Below are the code and all the weights of a small trained network. Each question names an input and a class and asks about switching units off, where a switched-off unit gives its printed mean instead of its output.

import numpy as np


def w(rows, s, z=0):
    codes = np.array(rows[::2]) - 128.0
    scale = np.full(codes.shape[1], s)
    scale[-1] = z or s
    return codes * scale


def norm(h):
    return h / np.sqrt((h * h).mean(-1, keepdims=True) + 1e-5)


def f(y):
    return np.maximum(y, 0)


def log_softmax(a):
    a = a - a.max(-1, keepdims=True)
    return a - np.log(np.exp(a).sum(-1, keepdims=True))


def net(x, mask):
    res = np.array(x, float).reshape(1, 8) / 4 @ E
    u = 0
    for l in range(2):
        y = f(norm(res) @ A[l][:, :-1].T + A[l][:, -1])
        res = res + np.where(mask[u : u + 15], y, B[l][:, -1]) @ B[l][:, :-1]
        u += 15
    return log_softmax(norm(res)[-1] @ U[:, :-1].T + U[:, -1])


A, B = {}, {}
E = w([
[192,124,148,114,167,154,81,86,114,119,101,254],'x0',
[124,131,122,123,125,125,130,120,126,126,131,131],'x1',
[124,129,125,127,128,127,129,125,130,128,129,130],'x2',
[123,130,127,124,124,128,130,124,129,130,129,132],'x3',
[131,242,152,112,124,107,78,179,110,129,124,137],'x4',
[140,141,84,249,64,99,137,114,61,142,153,142],'x5',
[131,127,127,128,127,130,128,130,127,128,130,127],'x6',
[128,128,127,128,128,127,128,127,129,132,127,128],'x7',
],0.014)
A[0] = w([
[152,127,128,123,165,129,113,133,132,120,124,168,96],'0.n1',
[108,133,126,99,112,125,144,148,142,132,135,13,219],'0.n2',
[118,129,135,129,113,114,121,134,110,125,118,98,85],'0.n3',
[132,128,157,180,160,110,116,166,158,141,103,120,105],'0.n4',
[105,120,116,108,109,135,143,138,116,135,152,102,92],'0.n5',
[106,149,115,210,92,111,141,122,103,119,136,82,98],'0.n6',
[127,255,140,131,128,130,106,167,133,134,126,133,166],'0.n7',
[127,103,144,112,133,126,119,132,119,120,124,120,87],'0.n8',
[105,145,107,212,70,125,139,130,103,126,144,91,113],'0.n9',
[125,164,137,121,107,125,138,137,122,117,132,85,43],'0.n10',
[98,125,146,110,130,103,128,129,173,148,110,133,119],'0.n11',
[151,141,106,226,82,118,124,110,97,133,139,171,3],'0.n12',
[108,119,130,147,135,118,97,110,141,142,152,113,100],'0.n13',
[134,187,118,127,130,133,113,162,130,142,130,133,29],'0.n14',
[129,144,119,151,119,139,120,112,132,131,147,128,127],'0.n15',
],0.016,0.005)
B[0] = w([
[140,73,198,115,110,129,113,107,180,138,135,73,171],'0.n1',
[112,69,96,218,167,134,94,138,49,82,132,230,250],'0.n2',
[93,137,160,110,63,193,143,141,105,104,146,125,149],'0.n3',
[95,147,89,141,126,160,157,69,142,138,183,133,140],'0.n4',
[159,183,60,103,230,167,92,114,213,124,115,155,161],'0.n5',
[126,130,154,76,69,137,178,125,174,140,124,76,221],'0.n6',
[193,252,163,86,139,76,100,129,9,66,146,91,240],'0.n7',
[139,151,125,145,72,167,143,59,129,149,217,135,141],'0.n8',
[162,154,144,55,132,128,166,117,160,196,67,75,232],'0.n9',
[47,132,113,145,72,136,82,225,142,162,162,141,163],'0.n10',
[141,102,122,170,133,137,103,120,113,103,143,117,164],'0.n11',
[83,91,68,211,190,154,88,166,72,64,147,215,224],'0.n12',
[113,133,105,116,152,144,191,107,125,99,128,115,138],'0.n13',
[57,18,76,179,110,64,119,137,232,180,102,209,165],'0.n14',
[132,149,134,206,85,170,85,176,186,164,103,148,152],'0.n15',
],0.013,0.016)
A[1] = w([
[187,154,136,195,112,115,126,94,120,161,72,163,58],'1.n1',
[143,102,66,159,148,55,132,133,93,98,146,197,108],'1.n2',
[127,146,107,72,99,103,215,142,209,196,74,56,56],'1.n3',
[128,232,125,68,82,21,103,180,137,144,129,92,54],'1.n4',
[111,43,177,39,103,97,106,116,248,181,100,94,25],'1.n5',
[86,104,125,196,158,98,79,125,207,134,172,179,94],'1.n6',
[165,207,215,50,108,57,73,117,135,136,144,57,73],'1.n7',
[142,173,186,86,82,195,99,158,245,192,94,77,66],'1.n8',
[118,247,177,112,145,110,39,170,108,103,134,173,124],'1.n9',
[95,138,119,122,133,101,134,114,186,68,171,85,67],'1.n10',
[150,235,121,155,143,128,98,180,68,73,132,73,107],'1.n11',
[16,106,120,87,177,114,132,180,92,78,135,45,4],'1.n12',
[211,110,198,15,110,119,153,42,122,131,152,63,105],'1.n13',
[165,171,66,113,174,68,125,98,133,109,140,129,81],'1.n14',
[130,241,125,73,100,107,174,170,146,159,127,32,93],'1.n15',
],0.013,0.0029)
B[1] = w([
[88,114,155,74,158,132,107,119,133,103,170,113,146],'1.n1',
[127,120,197,115,157,113,153,78,146,79,143,92,212],'1.n2',
[157,146,52,143,112,59,111,139,143,130,180,94,165],'1.n3',
[106,72,151,141,126,249,138,122,165,169,89,159,202],'1.n4',
[99,151,129,197,22,137,179,122,61,176,158,144,166],'1.n5',
[103,144,106,121,121,186,164,156,150,176,54,126,178],'1.n6',
[130,67,49,129,207,182,134,140,218,129,78,128,198],'1.n7',
[108,106,143,165,144,109,153,95,74,77,153,123,160],'1.n8',
[149,169,55,149,116,14,156,137,94,94,192,53,254],'1.n9',
[160,124,132,147,136,118,122,127,107,115,92,181,130],'1.n10',
[122,138,210,118,65,93,121,90,84,144,160,156,238],'1.n11',
[184,152,177,130,123,103,119,62,131,125,137,135,155],'1.n12',
[153,174,159,33,152,115,53,173,171,149,91,133,182],'1.n13',
[88,124,114,166,135,161,130,187,108,102,116,138,154],'1.n14',
[135,97,186,75,134,191,105,121,166,178,75,181,179],'1.n15',
],0.019,0.018)
U = w([
[82,58,125,187,202,201,166,107,133,76,94,160,189],'0',
[126,137,183,92,50,173,122,143,120,208,102,163,188],'1',
[125,175,165,152,145,38,104,126,38,40,194,126,148],'2',
[177,137,101,51,194,100,65,174,188,118,106,104,92],'3',
[144,103,4,166,93,100,174,143,151,162,152,84,2],'4',
],0.013,0.0022)

Each question gives the input, the list of numbers given to net, and the class t.
The units are the neurons (one row each of A and B). Each row of codes is followed by its name. A weight is (code - 128) times the scale printed after its matrix; where a second scale follows, it is the last column's (A, B and U).
mask holds one flag per neuron, layer by layer. A switched-off neuron (its flag False) gives its mean, the last column of its row in B, instead of its output. The means were averaged over made-up inputs and are rounded, as every weight is.
A unit's drop is (log p(t) with every unit on - log p(t) with that unit switched off) / (log p(t) with every unit on - log p(t) with every unit switched off).
The circuit of an input: a set's keep is (log p(t) with only the set's units on - log p(t) with every unit switched off) / (log p(t) with every unit on - log p(t) with every unit switched off). Starting from the 12 units with the biggest drops (on a tie, the unit counted first), units are removed one at a time, each time the one whose removal leaves the highest keep (on an exact tie, the one counted first), for as long as the keep stays at least 0.8.
units of the circuit, in order: the units of the circuit, biggest drop first
top k neurons: the k neurons with the biggest drops, biggest first
k most important neurons of layer l: the k neurons of layer l with the biggest drops, biggest first
input [7,-1,-3,-3,5,0,4,5], class 3: units of the circuit, in order => [0.n2 1.n7]
input [-2,2,5,-6,-6,4,-3,-6], class 4: top 4 neurons => [0.n7 0.n9 0.n6 1.n3]
input [-3,-4,-5,4,-5,6,-8,2], class 4: top 4 neurons => [0.n9 0.n7 0.n6 1.n3]
input [-1,2,3,3,0,6,3,6], class 4: top neuron => [0.n7]
input [1,-1,-4,3,-1,8,7,-2], class 0: top 3 neurons => [0.n7 0.n12 1.n9]
input [-3,7,7,-7,3,2,3,6], class 1: top 2 neurons => [0.n9 0.n6]
input [1,-2,-3,-8,-4,-8,-6,-7], class 1: 2 most important neurons of layer 1 => [1.n9 1.n5]
input [8,0,3,-8,-5,-8,1,-3], class 1: units of the circuit, in order => [1.n5 0.n2]
input [7,-5,-8,-2,4,-5,2,-1], class 3: 2 most important neurons of layer 1 => [1.n7 1.n13]
input [6,2,3,-8,3,-2,-1,-5], class 3: 2 most important neurons of layer 0 => [0.n2 0.n12]
input [1,8,3,3,6,-3,-4,-6], class 3: 3 most important neurons of layer 1 => [1.n7 1.n9 1.n4]
input [7,0,2,4,7,-2,5,0], class 3: top 3 neurons => [0.n2 0.n12 1.n7]
input [-6,1,3,3,0,4,7,6], class 4: 4 most important neurons of layer 0 => [0.n7 0.n6 0.n9 0.n2]
input [6,-4,5,-7,2,-4,6,-7], class 3: top neuron => [1.n13]
input [-8,-7,2,-8,-6,-4,6,-1], class 0: top 2 neurons => [0.n2 0.n7]
input [1,2,7,-7,-1,4,-7,-8], class 0: top 3 neurons => [0.n7 0.n12 1.n9]
input [3,-6,6,-5,-3,-1,-4,7], class 1: top 4 neurons => [0.n7 0.n2 1.n5 0.n12]
input [4,1,8,-2,6,-1,-6,3], class 3: 2 most important neurons of layer 1 => [1.n7 1.n9]
input [-8,-6,8,4,2,1,4,5], class 1: 2 most important neurons of layer 0 => [0.n6 0.n12]
input [-2,1,-4,8,-5,4,-7,-7], class 4: units of the circuit, in order => [0.n9]
